In the rows, zero is written as 128.
Facts:
{z87,z332,z414,z193,z15,z757,z800,z387,z93,z801,z115,z272,z175,z79,z879,z685,z988,z566,z601,z449,z55,z624,z456,z125,z407,z180,z864,z310,z411,z322,z861,z560,z427,z362,z857,z664,z102,z811,z731,z604,z321,z858,z376,z915,z515,z59,z981,z523,z312,z779,z184,z317,z207,z777,z195,z909,z962,z185,z473,z352,z839,z45,z795,z336,z405,z831,z443,z424,z719,z211,z165,z126,z963,z465,z592,z709,z595,z896,z805,z273,z492,z737,z764} ε a
{z736,z974,z487,z367,z828,z762,z900,z364,z844,z320,z182,z210,z694,z383,z549,z580,z83,z21,z281,z419,z768,z735,z755,z280,z802,z113,z541,z920,z372,z483,z836,z848,z526,z700,z58,z9,z231,z531,z968,z265,z922,z472,z942,z67,z646,z283,z464,z155,z160,z626,z480,z947,z994,z799,z577,z661,z823,z853,z750,z537,z133} ε b
z487 λ [z915,z367]
z367 λ [z762,z915]
z15 λ [z962,z531]
z801 λ [z920,z858]
z115 λ [z762]
z175 λ [z184]
z900 λ [z372,z280,z411,z858]
z79 λ [z424]
z988 λ [z831,z280]
z566 λ [z915]
z449 λ [z920]
z180 λ [z920,z45]
z310 λ [z988,z102,z879]
z549 λ [z115,z372,z801]
z411 λ [z811,z480]
z83 λ [z487]
z861 λ [z280,z700]
z560 λ [z811]
z664 λ [z195,z942]
z811 λ [z920]
z604 λ [z777]
z376 λ [z102,z419]
z755 λ [z180,z280]
z280 λ [z994,z487]
z113 λ [z601]
z920 λ [z115,z487]
z59 λ [z180,z646,z411,z896]
z372 λ [z915]
z483 λ [z411,z577]
z523 λ [z102]
z779 λ [z962]
z317 λ [z900]
z777 λ [z115]
z195 λ [z372,z915,z185,z487]
z848 λ [z83]
z700 λ [z411]
z962 λ [z487]
z9 λ [z185]
z531 λ [z45,z523]
z265 λ [z175]
z45 λ [z646]
z336 λ [z265]
z942 λ [z185]
z646 λ [z102]
z283 λ [z920]
z480 λ [z523]
z994 λ [z115,z367]
z799 λ [z963,z801]
z896 λ [z185]
z537 λ [z762]
z737 λ [z419]
z764 λ [z473]
ρ brolus <- z87,z332,z193,z800,z93,z879,z844,z861,z858,z376,z280,z920,z836,z58,z45,z424,z719,z211,z577,z737
ρ vuso <- z736,z367,z757,z801,z601,z449,z694,z21,z281,z664,z768,z113,z372,z184,z526,z9,z231,z352,z922,z283,z160,z626,z799,z465,z853,z595,z750,z273
ρ klinafla <- z974,z456,z864,z411,z419,z755,z59,z312,z777,z839,z67,z443,z709,z537
ρ drumu <- z414,z487,z387,z272,z364,z685,z988,z182,z566,z383,z362,z102,z811,z604,z321,z515,z981,z779,z317,z848,z962,z531,z473,z126,z963,z994,z592,z896,z805,z133,z492,z764
ρ fopler <- z15,z828,z624,z125,z407,z210,z310,z580,z322,z427,z541,z523,z909,z968,z405,z831,z155,z480
ρ vubram <- z115,z175,z762,z900,z79,z320,z55,z180,z549,z83,z560,z857,z731,z735,z915,z802,z483,z207,z195,z700,z185,z265,z472,z795,z336,z942,z646,z165,z464,z947,z661,z823
[z974,z762,z364,z836,z405,z443,z963,z577] γ briplinuk
[z332,z757,z731,z541,z848,z764] γ vutrel
[z414,z79,z549,z799] γ grabrir
[z193,z864,z322,z604,z59,z207,z661] γ skapos
[z487,z900,z372,z831,z211,z165,z592,z537] γ tridogrer
[z367,z560,z376,z909,z896] γ lamek
[z800,z320,z601,z407,z920,z352,z646,z160,z709,z805,z133] γ koskival
[z387,z811,z265,z283] γ mugrul
[z93,z280,z779] γ skazeplem
[z801,z988,z55,z312,z472] γ brone
[z175,z624,z362,z281,z735,z195,z465] γ treplu
[z879,z768,z185,z947] γ bufu
[z844,z580,z857,z45,z126] γ triplaplus
[z456,z694,z664,z67] γ bamol
[z180,z21,z483,z962,z531,z719] γ kazilam
[z383,z102,z184,z942,z853,z273] γ stabita
[z419,z321,z231,z968] γ tregririr
[z981,z777,z994,z823] γ dratale
[z317,z464,z626,z595] γ fastil

Known rows:
[134 144 126 141 127 133 123 134 166 142 119 149 127 130 128 118 127  97
 147 133 154 127 182 123 147 127 119 144 137 120]: z601
[132 114 120 138 147 126 149 140 132  86 150 147 121 103 141 139 146 168
 132 126 104 171 185 136 168 115  88 129 114 127]: z848
[139 136 154 150 117 142 125 148 154 140 123 114 115 146 113 130 136 104
 128 133 135 131 139 110 147 117 118 137 148 127]: z802
[142 138 119 113 127 138 115 138 142 129 113 155 115 138 123 148 115 107
 139 144 139 139 187 150 140 130  97 125 128 132]: z272
[129 139 134 113 120 128 148 109 150 132 152 109 118 151 117 116 127 158
 113 130 107 119 108 125 122 149 115 128 127 125]: z974
[128 117 116 147 122 128  89 168 104 136 184 172 152  94 144 154 146 127
 120 124 139 129 188  91 136 108 157 112 112 116]: z449
[130 134 159 118 116 123 143 125 131 119 127  96 110 142 125 107 124 120
 136 123 167 120  75 115 102 153 138 118 123 121]: z231
[156 132 135 101 138 136 112 146 122 137 107 147 114 128 122 124 131 115
 152 129 111 135 161 179 177 144  88 145 128 143]: z102
[128 161 145 136 132 127 136  98 140 120 122 104 133 134 132 113 116 148
 146 128 130 116 122 120 129 166 126 132 118 102]: z857
[134 148 148 159 122 145 128 132 158 130 135 113 117 139 117 127 138 111
 133 132 121 137 158 106 151 125 105 145 141 122]: z320
[129 125 149 112 119 127 138 114 134 118 128 106 112 148 121 121 122 132
 118 130 132 119 110 127 104 158 131 128 118 131]: z210
[136 138 121 110 130 145 122 138 155 135 116 154 122 133 128 146 113 126
 135 138 128 135 198 154 143 129  94 131 122 131]: z963
[120 132 126 117 132 125 133 104 151 121 113 128 132 129 134 110 110 122
 144 127 164 112 131 123  95 146 142 139 105 119]: z800
[124 122 133 113 117 134 147 127 160 131 131 102 119 144 124 109 118 130
 111 117 140 108  98 117 100 148 129 133 123 135]: z694
[126 151 135 111 132 124 135  98 141 126 117 126 128 139 127 121 109 137
 137 132 127 115 139 138 111 156 121 132 108 121]: z407
[121 125 121 112 122 136 150 123 165 130 134 116 128 148 126 103 116 145
 106 118 130 105 108 124  99 150 128 143 124 137]: z21
[126 101  95 110 132 142 117 175 113 145 121 161 140 115 139 154 122 133
 102 122 102 141 131 165 148 109 107 114 151 148]: z779
[140 134 122 115 128 142 115 143 146 132 112 156 116 139 124 149 114 118
 137 140 136 137 190 159 139 130 106 124 133 129]: z515
[135 129 140 144 117 135 124 150 155 139 132 129 111 135 119 122 134  96
 134 130 156 129 153 109 131 115 122 135 145 131]: z736

Rows:
No name comes twice in this set of rows, the named rows included.
[145 116 139 123 123 134  83 188  94 105 212 185 154  92 157 179 136 174
 110 128 126 137 224 105 148 128 135  98  84 114] : z811
[124  97 121 106 129 117 111 152  71 140 108 136 139 107 140 106 122 104
 126  96 139 105  25 143 107 126 168 122 126 146] : z376
[153 110 138 121 142 119  92 161  50 152 119 145 133  93 128 112 164 106
 165 110  84 136  94 170 199 124 128 144 138 151] : z523
[106 142  98 168 136 140 151 106 164 144  69 120 126 136 116 146 115  84
 131 146 130 149 111 131 134  88 116 119 185 122] : z915
[121  98 109 158 132 133 125 143 109 147 147 128 151 112 125 131 168 134
 104 124  64 134 136 118 165  82 136 159 150 155] : z900
[102  93 117 156 124 116 126 145 118  79 219 143 167  92 165 158 137 190
  83 122 151 128 178  41  60 104 190 104  68 109] : z920
[ 94  74  86 140 132 124 152 147 109 119 125 119 148 108 144 130 123 145
  80 106 132 127  32 116  83  92 159 114 139 144] : z280
[134 127 110 114 139 113 120 107  68 136 156 133 149 111 129 116 149 162
 123 120  67 117 100 145 156 133 142 135 122 130] : z59
[ 97 119  78 191 151 117 148 112  98 138  67 120 141 103 126 148 141 104
 136 137 113 170  55 141 154  57 140 110 194 128] : z195
[131 151 147 147 124 140 112 138 151 150 108 139 128 140 120 135 125  98
 140 131 136 123 143 122 149 131 120 133 148 123] : z795
[124 107 134 129 132 129 140 137 101 131 153 107 149 124 133 114 141 166
  98 104  73 110  54 120 136 137 132 143 127 139] : z483
[139  90 122  89 138 121 130 144  80 114 161 125 133 113 136 115 144 180
 107 105  61 123  85 159 150 141 119 143 104 157] : z531

Now the same nodes, written a new way:
Known rows:
[139 100 105  94 122 157 128 132 112 133  73 123 176 153 113  83 179 119
 144 129 128 121 113 100 101 156 106  99 101 124 110 118 152  86 164 148
 127  68]: z59
[129 101 124 101 134 121 139 134 121 161 110 129 122 128  98 101 164 132
 140 161 117 118  93 121  90 156  98  50 118 117 115 106 135 130 151 119
 174  56]: z483
[124  92 128  90 121 114 138 135 115 136 109 112 125 141  95  99 161 135
 145 165 121 116  95 126  91 156  85  75 111 115 106 107 138 128 158 129
 177  55]: z700
[127  84 108 104 123 122 124 129 127 129 101  90 152 155 101 112 174 134
 145 154 125 118 110 120  77 148  95 119 117 104 111  94 155 118 154 113
 139  84]: z737
[131  85 133  93 129 129 135 130 116 149  94 129 140 133 105  93 159 140
 145 162 115 120  98 109  88 161  93  46 111 110 116 112 141 122 154 128
 165  54]: z531
[130 109  94 101 121 130 130 150 121 139 109 114 140 140 102  92 178 104
 135 129 129 119  94 115  94 148 119 106 120 122 111 105 148 114 155 134
 142  73]: z604
[144 140  94  90 144  97  91 119 109 116 100 132 107 155 105 121 169 125
 125  88 142 105  52 111  94 158 127 107 112  84 151 122 150 121 141 149
 150  85]: z801
[138 126  98  87 132  99  89 124 100 109  96 112 118 143 103 117 175 142
 129  84 136 105  50 125  96 151 118 130 116  96 127  97 143 100 151 156
 165  88]: z449
[123  88 111  87 122 113 125 147 130 112 120  98 126 138 102 123 182 140
 142 142 138 105  69 127  90 150 101 111 129 111 106  94 148 156 149 113
 149  69]: z15
[123 126 102 106  76 115 166 143 122  98 136 100 112 160  75  92 159 113
 148 145 134 123  91 150 103 140 120 190 117 119 112  98  77 156 179 117
 179  93]: z762
[128 127 106 106  93 169 136 162 133  96 113 119 161 152 106 103 192 139
 145 117 133 118  86 135 109 141 132 158 137 124 109  96  81 144 162 110
 145  84]: z184
[128 112 110 110  81 178 133 164 130 108 107 122 188 162 107  91 186 131
 153 161 121 124 126 133 101 147  99 124 131 121 103 105  98 128 165 119
 155  65]: z102
[138 140 102 125  88 159 144 138 128 106  91 131 176 198 101  90 167  96
 145 120 137 128 111 107 118 151 134 180 108 118 128 135  83 133 167 119
 133  97]: z709
[133 132  90 114  91 146 144 146 129  87 125 127 143 177  92  94 179 113
 144 143 130 125 114 133  98 143 121 165 124 106 114 113  96 152 167 115
 146  91]: z414
[125 137  96 125  80 145 138 168 129 109 125 110 152 182  94 107 172 110
 139 146 129 121  98 138 108 146 113 171 133 120 115 111  80 144 161 106
 167  83]: z731
[129 122 138 106  88 128 148 139 133 102 117 119 141 172  97 111 155 145
 146 133 140 120  65 122 115 155 126 171 117 111 130 129  45 175 165  99
 160  87]: z768
[135 140 104 111 103 154 137 154 137 102 118 143 150 171 104 110 185 131
 142 119 139 118  94 119 110 152 138 141 128 108 129 121  85 172 153 102
 133  83]: z595
[120 124 113 112  76 131 129 168 136  88 130  89 158 189  99 135 170 144
 144 142 141 110  65 138 116 147 104 189 136 112 119 114  65 177 156  89
 170  83]: z909
[150 131 121 108 112 151 161 104 125 105 105 161 129 166  92  74 172 131
 151 132 126 135 136 111  88 151 142 125 101  99 126 125  87 158 174 120
 132  94]: z419

Rows:
No name comes twice in this set of rows, the named rows included.
[122  57 108 112 151  78 189 112 122 162 102  58  98  98  73 103 158 122
 110 110 124 122  37 110 112 133 147 175 112 159  64  65 143 122 160 102
 150  91] : z487
[119  97 127  82 100 121 150 170 125 145 119 121 151 165 105  86 150  98
 161 186 143 118 109 122  93 167  64  56 106 115 130 150 146 134 160 132
 168  40] : z646
[124 130  93  93  68 127 142 166 135  53 137  97 129 177  89 112 184 127
 156 136 150 113  85 159  98 139 111 196 133 101 117  97  87 180 172 111
 157  88] : z405
[129  92 132  84 121 118 142 126 122 121 109 115 127 129  99 104 165 157
 144 128 135 116  62 118 100 154 113 108 112 111 110 103 106 143 161 120
 156  63] : z113
[132 126 123 122 104 137 148 137 123 118 123 127 122 155  86 105 168 140
 140 160 117 127  99 137  98 147 118 128 126 113 114 100  72 164 162 100
 179  81] : z802
[130 107  84 110 139  92 134 132 112 127 113  94 104 143  89 118 173 113
 116 124 129 113  66 120  99 144 120 139 120 121  97  91 161 120 150 125
 161  87] : z115
[115  76 119  93 113 131 167 162 132 163 109  95 147 124  97  87 169 125
 146 163 129 120  84 127 100 150  96  92 117 149  91  98 136 122 162 116
 167  51] : z942
[129 139 113 113  87 134 156 146 133 132 119 130 136 180  94  91 154 100
 150 137 134 129  97 128 109 153 126 147 117 112 145 132  68 162 162 107
 163  89] : z133
[125 136  96 109  99 149 133 162 145 110 133 125 131 152 103 112 198 131
 149 132 142 113  94 142  96 146 129 132 144 109 125 100  92 177 153  93
 152  79] : z322
[131 109  96 104 129 128 134 149 128 133 104 118 147 161 105 100 168  96
 134 143 130 118 103 110  97 154 109 100 120 122 119 125 155 125 150 122
 135  73] : z317
[127 113 127 120  96 134 143 116 134 138 116 113 134 152  88 102 170 146
 155 144 119 129 112 135  82 144 121 136 125  99 134  89  69 149 160  92
 161  99] : z58
[125 118 110 125  86 136 132 139 140 113 110  95 163 200  92 121 162 119
 150 155 131 124 113 126  94 150 102 178 123 101 135 120  89 154 157  88
 146 102] : z879
[137 130 114 116 109 156 131 143 136 109 112 139 151 170 106 117 181 141
 139 127 132 117  83 116 110 151 135 137 131 110 120 120  78 172 150  93
 138  83] : z465
[127 124 128 101  90 151 147 147 134 128 113 127 145 137  99  96 179 150
 151 109 136 123  78 134 110 147 134 139 130 125 120  93  50 154 166 110
 165  80] : z853
[128 108 113  73 108 110 141 132 121 118 113 113 114 133  99  93 168 130
 149 114 146 113  67 127  98 152 116 120 106 114 127 113 119 132 165 134
 155  71] : z799

The same nodes again, as new rows of numbers:
Known rows:
[161  68 121 156 135  91 138 143 150 153 154 116 156]: z273
[158  68 133 162 145 113 141 116 163 123 145 118 144]: z974
[165  59 119 161 151 111 154 137 165 127 157 113 143]: z160
[112  65 173 143 147  85 167 162 151 131 129 105 142]: z566
[ 97  95 142 155 140  75 173 130 141 123 146 101 130]: z411
[121  97 120 170 135  85 190 114 160 132 154  89 114]: z480
[162  63 120 149 135 110 140 134 168 144 167 123 145]: z694
[127  70 159 151 149  94 155 161 153 147 146 136 146]: z604
[161  59 122 156 136 113 144 135 165 136 165 122 144]: z231
[141  75 142 141 125  84 117 117 146 163 140 113 148]: z312
[164  68 135 170 136 106 143 135 130 131 146 112 148]: z405
[170  62 135 174 144 103 153 139 134 120 159 144 152]: z362
[147  89 135 184 144  71 204 126 142 132 157 148 139]: z879
[168  60 117 167 148 115 154 140 164 121 166 128 146]: z281
[147  75 150 165 141  88 189 122 170 127 149 130 126]: z577
[164  67 128 160 159 101 161 119 173 127 143 150 161]: z947
[167  61 136 160 140  82 158 129 142 137 131 110 152]: z414
[152  59 143 139 136  78 149 117 142 122 134 124 158]: z795
[167  59 133 161 140 109 162 128 166 126 150 127 139]: z133

Rows:
No name comes twice in this set of rows, the named rows included.
[119  69 152 134 153  88 154 131 184 146 145 141 150] : z942
[ 95  90 146 150 151  92 177 128 171 127 142 101 128] : z755
[124  73 154 159 168  87 166 144 155 123 139 153 165] : z185
[ 98  86 151 125 128  67 166 134 152 125 163 135 129] : z180
[ 95  73 157 128 136  72 143 166 166 165 148 103 144] : z801
[154  70 140 160 136  94 137 119 135 132 128 103 148] : z839
[164  56 136 151 133  96 158 122 169 137 136 104 141] : z182
[167  61 119 169 144 104 148 149 140 124 167 127 151] : z465
[162  58 132 155 150 109 156 119 166 113 158 151 149] : z735
[108  81 139 140 147  71 184 115 175 121 144 121 132] : z700
[155  82 138 168 124  64 192 107 133 132 146 115 125] : z737
[124  79 143 162 136  93 164 141 135 120 151 100 127] : z831
[107  89 148 141 130  64 161 139 156 164 150 113 134] : z988
[118  69 181 152 138  80 184 148 150 134 130 119 133] : z858

